Below are the code and all the weights of a small trained network. Each question names an input and a class and asks about switching units off, where a switched-off unit gives its printed mean instead of its output.

import numpy as np


def w(rows, s, z=0):
    codes = np.array(rows[::2]) - 128.0
    scale = np.full(codes.shape[1], s)
    scale[-1] = z or s
    return codes * scale


def norm(h):
    return h / np.sqrt((h * h).mean(-1, keepdims=True) + 1e-5)


def f(y):
    return np.maximum(y, 0)


def log_softmax(a):
    a = a - a.max(-1, keepdims=True)
    return a - np.log(np.exp(a).sum(-1, keepdims=True))


def net(x, mask):
    res = np.array(x, float).reshape(1, 7) / 4 @ E
    u = 0
    for l in range(2):
        y = f(norm(res) @ A[l][:, :-1].T + A[l][:, -1])
        res = res + np.where(mask[u : u + 9], y, B[l][:, -1]) @ B[l][:, :-1]
        u += 9
    return log_softmax(norm(res)[-1] @ U[:, :-1].T + U[:, -1])


A, B = {}, {}
E = w([
[125,112,133],'x0',
[106,2,171],'x1',
[217,108,60],'x2',
[139,146,122],'x3',
[178,136,229],'x4',
[129,135,120],'x5',
[131,102,139],'x6',
],0.0065)
A[0] = w([
[153,88,190,197],'L0N1',
[18,86,42,80],'L0N2',
[6,125,173,69],'L0N3',
[79,54,162,105],'L0N4',
[115,46,124,76],'L0N5',
[77,133,2,69],'L0N6',
[65,112,62,2],'L0N7',
[27,185,186,80],'L0N8',
[120,50,169,158],'L0N9',
],0.0093,0.0043)
B[0] = w([
[85,181,117,254],'L0N1',
[152,195,212,221],'L0N2',
[254,95,80,211],'L0N3',
[126,168,87,214],'L0N4',
[90,185,79,185],'L0N5',
[95,179,186,230],'L0N6',
[102,211,228,156],'L0N7',
[200,55,27,223],'L0N8',
[81,158,98,241],'L0N9',
],0.0092,0.0041)
A[1] = w([
[163,115,22,139],'L1N1',
[86,82,119,46],'L1N2',
[115,2,93,54],'L1N3',
[165,129,50,73],'L1N4',
[41,107,101,114],'L1N5',
[153,95,142,1],'L1N6',
[46,142,128,150],'L1N7',
[161,143,175,175],'L1N8',
[136,33,175,100],'L1N9',
],0.0089,0.0077)
B[1] = w([
[159,122,46,255],'L1N1',
[252,175,75,128],'L1N2',
[201,115,20,135],'L1N3',
[206,89,115,176],'L1N4',
[97,170,71,171],'L1N5',
[69,238,254,128],'L1N6',
[148,199,112,214],'L1N7',
[66,138,137,231],'L1N8',
[116,184,142,129],'L1N9',
],0.008,0.0045)
U = w([
[130,148,125,217],'0',
[132,137,131,225],'1',
[101,141,105,190],'2',
[85,150,249,194],'3',
[212,77,63,73],'4',
[120,146,113,129],'5',
[128,144,126,138],'6',
[91,28,219,1],'7',
],0.011,0.0081)

Each question gives the input, the list of numbers given to net, and the class t.
The units are the neurons (one row each of A and B). Each row of codes is followed by its name. A weight is (code - 128) times the scale printed after its matrix; where a second scale follows, it is the last column's (A, B and U).
mask holds one flag per neuron, layer by layer. A switched-off neuron (its flag False) gives its mean, the last column of its row in B, instead of its output. The means were averaged over made-up inputs and are rounded, as every weight is.
A unit's drop is (log p(t) with every unit on - log p(t) with that unit switched off) / (log p(t) with every unit on - log p(t) with every unit switched off).
The circuit of an input: a set's keep is (log p(t) with only the set's units on - log p(t) with every unit switched off) / (log p(t) with every unit on - log p(t) with every unit switched off). Starting from the 12 units with the biggest drops (on a tie, the unit counted first), units are removed one at a time, each time the one whose removal leaves the highest keep (on an exact tie, the one counted first), for as long as the keep stays at least 0.8.
units of the circuit, in order: the units of the circuit, biggest drop first
most important unit: the unit with the biggest drop
top k neurons: the k neurons with the biggest drops, biggest first
top k neurons in layer l: the k neurons of layer l with the biggest drops, biggest first
drop of u: that unit's drop, to one decimal
input [7,6,-8,2,4,0,2], class 4: top 4 neurons in layer 0 => L0N3, L0N8, L0N6, L0N2
input [1,3,4,-7,-7,0,-5], class 3: most important unit => L0N2
input [3,8,-7,5,4,5,-4], class 2: units of the circuit, in order => L0N9, L1N5, L0N4
input [-5,1,-6,1,-5,-5,4], class 4: top 2 neurons => L0N3, L0N8
input [5,1,-8,-3,-4,4,-3], class 4: units of the circuit, in order => L0N8, L0N3
input [5,-2,5,-4,7,5,-5], class 3: units of the circuit, in order => L0N8, L0N3, L1N1
input [-6,6,-8,-4,4,5,6], class 4: units of the circuit, in order => L0N3, L0N8
input [-1,8,-5,3,3,-3,-6], class 2: top 2 neurons => L0N9, L0N1
input [8,7,-8,8,3,4,2], class 4: top 3 neurons => L0N3, L0N8, L0N6
input [-4,2,2,-6,-7,5,2], class 3: drop of L0N2 => 0.2
input [4,-1,-8,-5,-2,1,7], class 4: drop of L0N3 => 0.1
input [8,7,-7,0,6,-1,-6], class 6: drop of L0N2 => 0.2
